Below is a small trained network, with its code and all its weights. Each question gives an input and a class and asks what happens when units are switched off, that is, made to give their printed mean instead of their output.

import numpy as np


def w(rows, s, z=0):
    codes = np.array(rows[::2]) - 128.0
    scale = np.full(codes.shape[1], s)
    scale[-1] = z or s
    return codes * scale


def f(y):
    return y / 2 * (1 + np.tanh(0.7978845608 * (y + 0.044715 * y**3)))


def log_softmax(a):
    a = a - a.max(-1, keepdims=True)
    return a - np.log(np.exp(a).sum(-1, keepdims=True))


def net(x, mask):
    res = np.array(x, float).reshape(1, 3) / 4 @ E
    y = f(res @ A[0][:, :-1].T + A[0][:, -1])
    res = res + np.where(mask, y, B[0][:, -1]) @ B[0][:, :-1]
    return log_softmax(res[-1] @ U[:, :-1].T + U[:, -1])


A, B = {}, {}
E = w([
[215,142,81,66,17,187],'x0',
[56,47,139,28,43,148],'x1',
[72,124,45,148,111,255],'x2',
],0.011)
A[0] = w([
[79,84,176,92,154,127,246],'N0',
[119,202,115,178,133,111,217],'N1',
[179,105,103,158,49,167,255],'N2',
[125,123,109,110,54,132,192],'N3',
[142,162,147,137,102,98,191],'N4',
[159,197,114,193,159,106,224],'N5',
[144,107,144,111,4,121,208],'N6',
[111,146,58,145,119,179,167],'N7',
[134,197,110,133,159,143,169],'N8',
[91,85,155,136,142,151,203],'N9',
],0.016,0.0057)
B[0] = w([
[196,132,191,203,26,41,197],'N0',
[79,195,161,152,190,132,209],'N1',
[77,109,118,93,161,230,228],'N2',
[172,59,171,139,112,230,203],'N3',
[153,149,161,143,170,137,170],'N4',
[53,127,196,155,188,148,250],'N5',
[149,99,210,81,74,254,237],'N6',
[43,221,10,157,47,197,207],'N7',
[98,151,150,121,149,183,183],'N8',
[206,99,36,244,99,49,173],'N9',
],0.0099,0.017)
U = w([
[122,47,96,119,153,108,2],'0',
[203,80,136,209,124,3,212],'1',
[126,115,49,224,12,160,171],'2',
[107,228,80,107,131,197,70],'3',
[209,130,239,117,14,93,40],'4',
[169,2,225,93,91,209,153],'5',
[118,199,252,201,229,95,242],'6',
[223,145,67,86,125,125,3],'7',
],0.0088,0.0024)

Each question gives the input, the list of numbers given to net, and the class t.
The units are the neurons (one row each of A and B). Each row of codes is followed by its name. A weight is (code - 128) times the scale printed after its matrix; where a second scale follows, it is the last column's (A, B and U).
mask holds one flag per neuron, in row order. A switched-off neuron (its flag False) gives its mean, the last column of its row in B, instead of its output. The means were averaged over made-up inputs and are rounded, as every weight is.
A unit's drop is (log p(t) with every unit on - log p(t) with that unit switched off) / (log p(t) with every unit on - log p(t) with every unit switched off).
The circuit of an input: a set's keep is (log p(t) with only the set's units on - log p(t) with every unit switched off) / (log p(t) with every unit on - log p(t) with every unit switched off). Starting from all 10 units, units are removed one at a time, each time the one whose removal leaves the highest keep (on an exact tie, the one counted first), for as long as the keep stays at least 0.8.
units of the circuit, in order: the units of the circuit, biggest drop first
top k neurons: the k neurons with the biggest drops, biggest first
drop when u is switched off: that unit's drop, to one decimal
input [4,-4,-1], class 6: units of the circuit, in order -> [N7, N6]
input [-5,-2,7], class 2: units of the circuit, in order -> [N9]
input [0,0,3], class 2: units of the circuit, in order -> [N5, N6]
input [6,0,6], class 3: units of the circuit, in order -> [N7, N2]
input [1,5,-6], class 4: top 3 neurons -> [N0, N2, N5]
input [5,-2,3], class 3: top 2 neurons -> [N7, N0]
input [-1,8,-4], class 4: top 2 neurons -> [N0, N2]
input [0,1,-5], class 4: top 3 neurons -> [N5, N2, N1]
input [-2,-1,7], class 2: top 2 neurons -> [N9, N5]
input [-1,5,-7], class 4: drop when N0 is switched off -> 0.2
input [-2,1,-4], class 1: drop when N6 is switched off -> 0.3
input [-5,2,0], class 1: drop when N0 is switched off -> 0.0
